Below is a small trained network, with its code and all its weights. Each question gives an input and a class and asks what happens when units are switched off, that is, made to give their printed mean instead of their output.

import numpy as np


def w(rows, s, z=0):
    codes = np.array(rows[::2]) - 128.0
    scale = np.full(codes.shape[1], s)
    scale[-1] = z or s
    return codes * scale


def f(y):
    return y / 2 * (1 + np.tanh(0.7978845608 * (y + 0.044715 * y**3)))


def log_softmax(a):
    a = a - a.max(-1, keepdims=True)
    return a - np.log(np.exp(a).sum(-1, keepdims=True))


def net(x, mask):
    res = np.array(x, float).reshape(1, 5) / 4 @ E
    y = f(res @ A[0][:, :-1].T + A[0][:, -1])
    res = res + np.where(mask, y, B[0][:, -1]) @ B[0][:, :-1]
    return log_softmax(res[-1] @ U[:, :-1].T + U[:, -1])


A, B = {}, {}
E = w([
[74,172,196,153,157,163,233,119,159,120,160,153],'x0',
[174,100,190,119,191,58,135,68,118,176,121,186],'x1',
[201,54,81,135,172,134,150,158,81,110,171,183],'x2',
[188,124,170,114,2,165,136,108,148,127,160,92],'x3',
[135,137,120,187,138,192,72,207,177,204,171,166],'x4',
],0.0094)
A[0] = w([
[109,104,74,66,113,93,149,71,84,80,133,122,130],'N1',
[1,145,65,128,206,152,86,182,143,171,48,108,176],'N2',
[40,154,171,113,233,99,191,38,144,128,127,159,120],'N3',
[163,39,134,81,134,66,37,94,112,169,105,81,67],'N4',
[106,101,37,146,75,205,65,146,95,141,128,116,109],'N5',
[171,101,136,96,52,111,91,100,175,187,101,85,207],'N6',
[127,212,179,93,90,140,162,118,132,88,83,121,80],'N7',
[140,47,79,130,157,141,66,182,79,186,152,228,175],'N8',
[126,121,96,108,223,130,198,163,102,106,198,131,176],'N9',
[84,198,123,212,100,122,105,172,147,110,88,164,160],'N10',
[122,142,14,177,92,168,74,220,165,99,139,45,226],'N11',
[134,90,126,72,106,92,164,78,43,84,146,84,254],'N12',
[75,165,174,171,177,57,221,73,125,139,79,196,206],'N13',
[100,173,137,229,179,93,58,128,124,149,112,108,189],'N14',
[61,223,113,128,105,167,185,160,153,163,139,79,106],'N15',
[137,152,194,182,97,179,143,151,208,130,164,109,233],'N16',
[77,143,120,181,108,209,202,166,197,128,205,150,205],'N17',
[170,45,112,200,162,123,112,186,70,93,188,173,218],'N18',
[126,86,96,114,163,114,201,63,45,86,83,88,194],'N19',
[146,157,97,85,114,104,121,86,86,98,86,105,96],'N20',
],0.007,0.0025)
B[0] = w([
[42,124,139,141,146,153,141,208,88,91,85,171,183],'N1',
[126,202,77,16,130,84,34,125,121,106,24,130,255],'N2',
[193,128,171,171,107,112,151,76,164,201,103,62,233],'N3',
[143,112,83,142,67,203,145,143,194,134,202,166,199],'N4',
[189,143,147,102,139,68,161,51,100,177,106,75,198],'N5',
[159,104,101,118,150,123,173,115,108,236,65,133,183],'N6',
[121,136,132,156,162,173,159,151,143,48,150,145,164],'N7',
[110,104,172,189,75,172,150,147,154,159,214,144,240],'N8',
[132,91,149,112,97,126,212,62,100,168,92,98,199],'N9',
[76,157,106,31,114,95,100,135,125,94,127,180,179],'N10',
[143,148,101,47,127,24,135,80,109,236,59,119,246],'N11',
[79,130,125,125,120,117,169,141,49,145,73,202,209],'N12',
[186,136,118,140,98,100,163,66,115,237,80,54,234],'N13',
[121,190,92,119,66,123,61,151,210,128,126,115,199],'N14',
[50,192,106,105,210,165,103,149,132,22,170,160,192],'N15',
[147,179,64,126,80,167,119,112,170,124,136,89,186],'N16',
[177,162,34,193,63,254,98,140,157,96,215,169,209],'N17',
[115,67,106,193,139,121,193,153,119,203,116,159,224],'N18',
[81,84,145,116,164,101,151,172,67,122,84,169,212],'N19',
[87,74,154,129,114,183,166,160,104,105,144,153,165],'N20',
],0.0068,0.0098)
U = w([
[162,76,142,225,96,152,143,131,147,181,167,142,157],'0',
[107,138,172,197,153,155,130,123,134,66,176,83,97],'1',
[114,188,95,110,84,148,62,203,183,83,171,206,129],'2',
[145,151,134,62,125,42,112,75,116,172,59,101,145],'3',
[80,95,150,100,172,110,146,215,81,63,96,186,127],'4',
[138,54,239,120,216,73,20,160,140,10,228,88,5],'5',
[159,65,238,108,231,78,56,215,176,21,191,90,2],'6',
],0.011,0.0076)

Each question gives the input, the list of numbers given to net, and the class t.
The units are the neurons (one row each of A and B). Each row of codes is followed by its name. A weight is (code - 128) times the scale printed after its matrix; where a second scale follows, it is the last column's (A, B and U).
mask holds one flag per neuron, in row order. A switched-off neuron (its flag False) gives its mean, the last column of its row in B, instead of its output. The means were averaged over made-up inputs and are rounded, as every weight is.
A unit's drop is (log p(t) with every unit on - log p(t) with that unit switched off) / (log p(t) with every unit on - log p(t) with every unit switched off).
The circuit of an input: a set's keep is (log p(t) with only the set's units on - log p(t) with every unit switched off) / (log p(t) with every unit on - log p(t) with every unit switched off). Starting from the 12 units with the biggest drops (on a tie, the unit counted first), units are removed one at a time, each time the one whose removal leaves the highest keep (on an exact tie, the one counted first), for as long as the keep stays at least 0.8.
circuit, biggest first: the units of the circuit, biggest drop first
most important unit: the unit with the biggest drop
top k neurons: the k neurons with the biggest drops, biggest first
drop when u is switched off: that unit's drop, to one decimal
input [4,-3,-7,-1,-6], class 1: circuit, biggest first => N11; N7
input [8,-1,-3,-6,3], class 2: circuit, biggest first => N17
input [-4,-3,-5,4,8], class 3: top 2 neurons => N11; N5
input [-6,3,8,-6,-3], class 4: top 3 neurons => N19; N1; N3
input [-4,8,-7,6,3], class 0: top 2 neurons => N2; N11
input [-5,1,1,-4,2], class 2: top 3 neurons => N13; N3; N8
input [6,-4,5,-8,7], class 2: top 2 neurons => N2; N17
input [-8,8,-3,8,-3], class 0: top 3 neurons => N4; N2; N11
input [7,7,-1,-2,3], class 0: top 4 neurons => N2; N11; N17; N5
input [-4,8,7,-5,-8], class 4: top 4 neurons => N19; N1; N12; N17
input [4,-2,0,2,-4], class 1: top 2 neurons => N2; N11
input [7,-3,7,-8,-4], class 3: top 4 neurons => N13; N9; N4; N2
input [-5,-6,8,-6,8], class 3: top 3 neurons => N11; N2; N5
input [-6,7,4,-2,-3], class 0: most important unit => N4
input [-1,0,3,4,-1], class 0: drop when N3 is switched off => -0.1
input [8,-1,-3,1,-6], class 1: drop when N2 is switched off => 0.1
input [0,-1,-2,-3,-8], class 4: drop when N1 is switched off => 0.1
